Look-ups in named tables: a row name and a column name give one cell, copied from the table.

fer =
cols = nikela, peposa, mesukul, dutar, zag, sozu, dod, lutir, leman
romup: [2831, 4383, 5122, 4344, 4424, 5716, 7874, 6700, 3338]
zakuzes: [3735, 4526, 5384, 5129, 3939, 3248, 5540, 5920, 4338]
novug: [4278, 4648, 5983, 6186, 3185, 144, 3617, 5681, 5247]
semina: [3674, 4522, 5346, 5099, 3999, 3371, 5635, 5931, 4291]
bek: [4825, 4591, 4517, 4692, 4533, 4159, 3968, 4251, 4802]
tuzu: [5835, 4690, 4129, 4736, 4627, 3576, 2138, 3034, 5463]
zerage: [4981, 4688, 5016, 5373, 3967, 2219, 3037, 4357, 5265]
lotug: [5015, 4593, 4277, 4470, 4716, 4692, 3850, 3911, 4813]
gezef: [4401, 4632, 5323, 5435, 3797, 2157, 4030, 5167, 4936]
revuruz: [5978, 4641, 3734, 4274, 5041, 4932, 2318, 2584, 5299]
meridil: [4833, 4600, 4496, 4665, 4536, 4199, 3939, 4207, 4784]
taloza: [5239, 4521, 3296, 3349, 5639, 7653, 4506, 3159, 4354]

revuruz, lutir => 2584
meridil, lutir => 4207
tuzu, dutar => 4736
revuruz, dutar => 4274
zakuzes, peposa => 4526
novug, peposa => 4648
semina, nikela => 3674
zakuzes, sozu => 3248
semina, dod => 5635
Row with the largest dutar: novug

mavo:
cols = nadur, zuru, tagu, kezu
foz: [119, 197, 52, 105]
lok: [127, 123, 138, 102]
vununan: [125, 235, 11, 79]
dusil: [122, 169, 87, 113]
pumones: [113, 141, 118, 125]
rimefu: [120, 106, 158, 133]
ran: [118, 127, 136, 109]
tos: [131, 146, 115, 87]
gofov: [113, 144, 111, 145]
gik: [122, 116, 146, 112]
sekozuf: [132, 117, 149, 115]

What is the nadur of dusil in mavo? 122
What is the tagu of rimefu in mavo? 158
What is the tagu of gik in mavo? 146
What is the nadur of ran in mavo? 118
What is the nadur of gik in mavo? 122
What is the nadur of lok in mavo? 127
What is the tagu of ran in mavo? 136
What is the kezu of dusil in mavo? 113
What is the tagu of foz in mavo? 52
What is the kezu of foz in mavo? 105
What is the kezu of rimefu in mavo? 133

lav:
        fer  rog
pul       4  113
fatig    75  123
sovere   85  158
nodusi  111  129
nevipo  197  170
dileso  190  148
rebo     84  157

rog of pul is 113
fer of pul is 4
rog of nevipo is 170
fer of nevipo is 197
fer of dileso is 190
rog of dileso is 148
rog of rebo is 157
rog of nodusi is 129
fer of sovere is 85
Which row has the largest fer? nevipo

Table nuneto
        biz  masoba  remukup  giki  zop  bedin  motigat
nudoso  124     111      188   142  104    160      139
pek     111     119      205   149   89    166      132
vori    165     116      147   139  137    146      172
vizutu  145     121      139   156  119    151      156
fugok   113     157      144   129  156    121      109
zeva    112     137      137   136  147    121      115
sume    123     191      157   107  126    136      138
tika     73     132      182    93  230     85       28
vuri    118     119      129   134  143    122      147
bek      89     156      185   157  111    185      161
lod      80     161      110   147  158     86       89

remukup of sume: 157
motigat of bek: 161
remukup of vuri: 129
giki of sume: 107
remukup of bek: 185
bedin of tika: 85
motigat of nudoso: 139
bedin of lod: 86
biz of sume: 123
zop of vori: 137
remukup of fugok: 144
masoba of vuri: 119

niva
fields: datoke, nufimi, niz, gese
nidup: [30692, 84999, 25550, 59094]
kabek: [58370, 56071, 58427, 56171]
fusav: [68956, 96654, 61351, 52681]
nobi: [65972, 60659, 66727, 65721]
ful: [65567, 62997, 58633, 68469]
vofov: [44213, 77454, 76455, 53893]
luk: [62891, 62060, 64098, 66040]
zov: [53834, 64797, 55504, 69212]
tidifot: [76278, 24437, 60768, 41983]
nugi: [64175, 64907, 64541, 66758]
pag: [55889, 61058, 71961, 48708]
bopanan: [65382, 42171, 97978, 68658]

vofov, nufimi => 77454
luk, niz => 64098
bopanan, datoke => 65382
pag, nufimi => 61058
ful, niz => 58633
fusav, gese => 52681
kabek, nufimi => 56071
pag, niz => 71961

puv =
fields: vadidi, kefere, donovo, fop, kaba, befab, sulima, luvivif, kotafe, lopire
div: [49020, 42056, 50116, 50280, 64104, 73225, 60774, 53687, 38074, 86443]
mekid: [79479, 69773, 88541, 73056, 72071, 76020, 78800, 56448, 44707, 46706]
zul: [70137, 67591, 77924, 75681, 63301, 42830, 22176, 29262, 35965, 60270]
pezol: [60342, 56248, 57455, 59656, 60178, 58943, 58610, 58605, 57375, 59281]
nok: [55849, 54988, 64788, 72305, 67583, 39725, 55387, 75631, 67756, 84318]
vik: [73840, 67804, 47837, 50382, 73432, 21408, 62420, 38921, 48014, 48016]
sofi: [50289, 76515, 56939, 69009, 50324, 63750, 64992, 55090, 48721, 76430]
mebili: [47126, 34290, 73690, 70116, 59599, 45241, 63371, 59890, 56654, 74731]
gasodag: [64845, 37052, 44874, 39472, 74504, 60606, 55847, 68721, 50193, 64838]
gobedag: [51059, 53111, 58460, 29378, 37264, 44015, 35171, 48079, 58976, 63049]
suvu: [58337, 55011, 52054, 35507, 77845, 54409, 41655, 69027, 75956, 43095]
nafeli: [62311, 50020, 55616, 59646, 63234, 55637, 56748, 63954, 54264, 58843]
sorade: [62112, 81883, 56678, 76933, 38877, 32450, 50185, 57058, 50803, 54132]
lakero: [60947, 54353, 55760, 58556, 62146, 56612, 56124, 59533, 54500, 60017]

luvivif of sorade is 57058
luvivif of gasodag is 68721
sulima of sofi is 64992
fop of vik is 50382
kotafe of nok is 67756
vadidi of nok is 55849
fop of suvu is 35507
kefere of gasodag is 37052
sulima of mebili is 63371
vadidi of gasodag is 64845
lopire of gasodag is 64838
sulima of vik is 62420
Row with the largest kaba: suvu

somiluk:
        ger  nud  vitenel  zug  badaniz  bub
veris   121  106       96   93       84   40
berak   111   91       89  112      113   94
pag      96  104      102  107       90  106
tigide  100  118      109  107      108  113
posat    69   95       67  105       92   82
leduli   90  114       83  122       99  114
saz     175  104      124  154       98  167
didi    106  109      104  109      109  102
rimim   102   92       95  108      108  106
peg      91  107      108   69       87   91
lezisi  104  114      104  107      105   98
rilob   105  106       98   91       94  103
ratat   121   84       35  198       96   73

bub of berak: 94
ger of rimim: 102
vitenel of rimim: 95
ger of saz: 175
bub of saz: 167
badaniz of saz: 98
badaniz of berak: 113
bub of peg: 91
badaniz of rilob: 94
Which row has the largest zug? ratat

vug:
|  | vapazem | marev | balu | segal | ler | mitid | vunus | lidozam | big | pekuz |
|---|---|---|---|---|---|---|---|---|---|---|
| nupo | -4.819 | 2.015 | 0.011 | -6.853 | -3.552 | 4.490 | -3.727 | -4.570 | 1.192 | -2.212 |
| nazava | -2.376 | 1.185 | 0.227 | -4.876 | -5.459 | 3.231 | -2.098 | -1.617 | -0.210 | -2.790 |
| mikavum | -0.948 | 6.176 | -1.150 | -2.661 | 0.147 | -2.492 | -0.229 | 2.515 | -1.242 | -4.121 |

What is the segal of nupo in vug?
-6.853
What is the vapazem of nupo in vug?
-4.819
What is the vunus of nupo in vug?
-3.727
What is the vapazem of nazava in vug?
-2.376
What is the ler of mikavum in vug?
0.147
What is the pekuz of nupo in vug?
-2.212
What is the pekuz of nazava in vug?
-2.790
What is the vapazem of mikavum in vug?
-0.948
Which row has the largest marev? mikavum

Table vunufo
|  | duvatu | mas |
|---|---|---|
| gade | 197 | 147 |
| takug | 172 | 134 |
| mem | 192 | 99 |
| pum | 178 | 114 |
| buli | 154 | 49 |
| perakam | 177 | 51 |
| mubatog | 165 | 50 |
| dizer | 145 | 87 |
| votot | 172 | 112 |
| kupidi | 134 | 97 |
| nirakip | 155 | 65 |
| tanib | 157 | 50 |

What is the duvatu of tanib in vunufo?
157
What is the mas of votot in vunufo?
112
What is the duvatu of mem in vunufo?
192
What is the mas of perakam in vunufo?
51
What is the duvatu of votot in vunufo?
172
What is the mas of pum in vunufo?
114
What is the mas of kupidi in vunufo?
97
What is the duvatu of buli in vunufo?
154
What is the mas of nirakip in vunufo?
65
What is the duvatu of pum in vunufo?
178

